Below is a small trained network, with its code and all its weights. Each question gives an input and a target symbol and asks what happens when units are switched off, that is, made to give their printed mean instead of their output.

import numpy as np


def w(rows, s, z=0):
    codes = np.array(rows[::2]) - 128.0
    scale = np.full(codes.shape[1], s)
    scale[-1] = z or s
    return codes * scale


def f(y):
    return np.maximum(y, 0)


def softmax(a):
    e = np.exp(a - a.max(-1, keepdims=True))
    return e / e.sum(-1, keepdims=True)


def log_softmax(a):
    a = a - a.max(-1, keepdims=True)
    return a - np.log(np.exp(a).sum(-1, keepdims=True))


def net(x, mask):
    ids = ['βγδζηθλμσφψ'.index(c) for c in x.split()]
    T = len(ids)
    res = E[ids] + P[:T]
    u = 0
    for l in range(2):
        r = res
        for j in range(2):
            rows = slice(2 * j, 2 * j + 2)
            q, k, v = (r @ M[l][rows].T for M in (Q, K, V))
            z = softmax(np.where(np.tri(T) > 0, q @ k.T / 2**0.5, -1e9)) @ v
            o = O[l][rows]
            res = res + np.where(mask[u + j], z, o[:, -1]) @ o[:, :-1]
        u += 2
        y = f(res @ A[l][:, :-1].T + A[l][:, -1])
        res = res + np.where(mask[u : u + 8], y, B[l][:, -1]) @ B[l][:, :-1]
        u += 8
    return log_softmax(res[-1] @ U[:, :-1].T + U[:, -1])


Q, K, V, O, A, B = {}, {}, {}, {}, {}, {}
E = w([
[129,54,74],'β',
[242,75,171],'γ',
[179,182,187],'δ',
[118,77,175],'ζ',
[108,191,200],'η',
[125,72,175],'θ',
[88,57,117],'λ',
[172,95,248],'μ',
[157,77,205],'σ',
[136,187,148],'φ',
[156,195,75],'ψ',
],0.014)
P = w([
[2,159,114],'0',
[225,124,90],'1',
[229,125,118],'2',
[200,123,131],'3',
[194,110,131],'4',
[169,103,137],'5',
[159,99,134],'6',
[163,95,128],'7',
[131,91,136],'8',
[151,88,129],'9',
[172,78,96],'10',
[106,83,134],'11',
[113,76,128],'12',
[144,69,118],'13',
],0.0059)
Q[0] = w([
[98,186,169],'L0H0',
[123,90,235],'L0H0',
[246,167,72],'L0H1',
[149,43,200],'L0H1',
],0.012)
K[0] = w([
[141,183,196],'L0H0',
[102,78,212],'L0H0',
[182,135,65],'L0H1',
[118,2,156],'L0H1',
],0.014)
V[0] = w([
[26,208,14],'L0H0',
[40,81,33],'L0H0',
[89,250,179],'L0H1',
[85,1,129],'L0H1',
],0.0074)
O[0] = w([
[62,110,145,2],'L0H0',
[95,145,144,86],'L0H0',
[169,134,248,39],'L0H1',
[170,123,138,192],'L0H1',
],0.014,0.0054)
A[0] = w([
[203,73,183,254],'L0N0',
[115,39,232,51],'L0N1',
[94,212,117,174],'L0N2',
[194,65,138,129],'L0N3',
[209,87,114,59],'L0N4',
[209,232,78,195],'L0N5',
[122,239,107,211],'L0N6',
[144,254,120,134],'L0N7',
],0.0089,0.0045)
B[0] = w([
[98,87,9,255],'L0N0',
[40,247,98,134],'L0N1',
[129,66,75,145],'L0N2',
[80,165,88,221],'L0N3',
[106,199,161,215],'L0N4',
[87,64,209,254],'L0N5',
[240,74,143,167],'L0N6',
[193,73,250,166],'L0N7',
],0.011,0.0089)
Q[1] = w([
[211,248,180],'L1H0',
[66,153,53],'L1H0',
[145,100,40],'L1H1',
[103,62,135],'L1H1',
],0.016)
K[1] = w([
[250,85,118],'L1H0',
[91,158,219],'L1H0',
[45,137,150],'L1H1',
[136,151,93],'L1H1',
],0.016)
V[1] = w([
[159,181,64],'L1H0',
[102,4,92],'L1H0',
[157,183,105],'L1H1',
[225,113,79],'L1H1',
],0.013)
O[1] = w([
[50,152,169,112],'L1H0',
[172,192,151,255],'L1H0',
[51,77,185,77],'L1H1',
[122,186,2,65],'L1H1',
],0.012,0.0096)
A[1] = w([
[137,3,4,86],'L1N0',
[211,123,163,88],'L1N1',
[25,152,19,254],'L1N2',
[124,131,127,88],'L1N3',
[19,66,64,101],'L1N4',
[91,255,94,227],'L1N5',
[132,143,249,129],'L1N6',
[68,145,165,91],'L1N7',
],0.0085,0.0051)
B[1] = w([
[84,237,136,254],'L1N0',
[92,91,161,241],'L1N1',
[75,6,122,207],'L1N2',
[89,112,108,128],'L1N3',
[148,64,153,186],'L1N4',
[201,210,131,199],'L1N5',
[166,118,89,210],'L1N6',
[107,169,107,133],'L1N7',
],0.019,0.0093)
U = w([
[217,71,151,183],'β',
[165,81,80,72],'γ',
[150,114,105,183],'δ',
[123,125,203,2],'ζ',
[202,160,131,158],'η',
[121,121,93,118],'θ',
[121,170,163,97],'λ',
[149,165,87,88],'μ',
[140,127,129,207],'σ',
[208,86,8,62],'φ',
[148,75,122,4],'ψ',
],0.011,0.0047)

Each question gives the input, a string of symbols that net reads in full, and the target symbol t.
The units are the heads (2 rows each of Q, K, V and O) and the neurons (one row each of A and B). Each row of codes is followed by its name. A weight is (code - 128) times the scale printed after its matrix; where a second scale follows, it is the last column's (O, A, B and U).
mask holds one flag per unit, layer by layer, with each layer's heads first. A switched-off unit (its flag False) gives its mean, the last column of its rows in O or B, instead of its output. The means were averaged over made-up inputs and are rounded, as every weight is.
A unit's drop is (log p(t) with every unit on - log p(t) with that unit switched off) / (log p(t) with every unit on - log p(t) with every unit switched off).
The circuit of an input: a set's keep is (log p(t) with only the set's units on - log p(t) with every unit switched off) / (log p(t) with every unit on - log p(t) with every unit switched off). Starting from the 12 units with the biggest drops (on a tie, the unit counted first), units are removed one at a time, each time the one whose removal leaves the highest keep (on an exact tie, the one counted first), for as long as the keep stays at least 0.8.
circuit, biggest first: the units of the circuit, biggest drop first
top k neurons: the k neurons with the biggest drops, biggest first
top k neurons in layer l: the k neurons of layer l with the biggest drops, biggest first
heads that matter: for each layer, one digit per head in row order, 1 if its drop is at least 0.15 and else 0, layers parted by /
input μ γ μ σ γ δ, target β: heads that matter : 01 / 00
input φ μ δ λ δ β, target λ: circuit, biggest first : L0H1, L1N0, L1H0
input λ γ η δ λ δ λ λ η, target η: circuit, biggest first : L1H1, L1N5
input γ ζ ζ λ λ γ, target φ: circuit, biggest first : L1H1
input η σ γ λ φ δ δ λ ζ λ φ λ δ, target η: circuit, biggest first : L1H1, L1H0, L1N5
input φ β δ η θ, target λ: top 3 neurons in layer 1 : L1N0, L1N2, L1N6
input γ φ η λ λ δ θ λ λ σ θ φ ψ σ, target φ: heads that matter : 00 / 11
input λ φ λ δ, target β: top 2 neurons in layer 0 : L0N0, L0N6
input φ η λ γ ζ δ β φ λ, target λ: circuit, biggest first : L0H1, L1N0, L1H0
input λ μ ψ β, target β: circuit, biggest first : L1H1, L0H0
input λ δ φ ψ, target β: heads that matter : 00 / 10
input λ ψ γ ψ σ ψ λ λ λ λ γ λ φ λ, target β: top 3 neurons : L1N0, L0N0, L0N6
input δ δ ψ η λ η δ σ ψ ζ η γ, target θ: top 2 neurons in layer 0 : L0N1, L0N5
input μ λ γ σ, target ψ: top 2 neurons in layer 1 : L1N2, L1N4
input β θ ζ δ θ φ, target β: heads that matter : 00 / 00
input λ γ η δ η λ λ λ λ γ μ ζ, target β: circuit, biggest first : L0H0, L1H1
input λ δ λ θ δ θ λ μ δ ψ, target β: top 3 neurons in layer 0 : L0N4, L0N6, L0N5
input β δ δ ψ γ ψ γ ψ μ φ λ λ β μ, target η: heads that matter : 11 / 10
input δ λ ζ λ β ψ σ ψ ψ δ β, target θ: top 4 neurons : L1N0, L0N1, L1N2, L0N5
input δ σ φ ζ δ λ λ, target θ: top neuron in layer 0 : L0N1
input ψ β λ η θ λ δ λ, target μ: circuit, biggest first : L1N0, L1H1, L0N7
input β δ δ λ λ η λ, target η: circuit, biggest first : L0H0, L1H0, L1N2
input δ λ φ φ λ ψ ζ λ ψ λ, target θ: top 2 neurons in layer 0 : L0N5, L0N1
input γ λ λ ζ λ ζ γ ζ μ ψ ζ η ζ θ, target φ: top 3 neurons : L1N2, L0N6, L0N0
input φ ψ σ φ λ λ γ, target λ: circuit, biggest first : L1N0, L1H0, L0N0
input η θ γ β, target ζ: top 2 neurons : L0N1, L1N0
input η λ γ σ γ, target ζ: top 2 neurons in layer 1 : L1N0, L1N4
input γ μ λ θ λ, target φ: heads that matter : 10 / 11
input ζ δ λ η, target β: top 3 neurons : L1N0, L0N6, L0N4
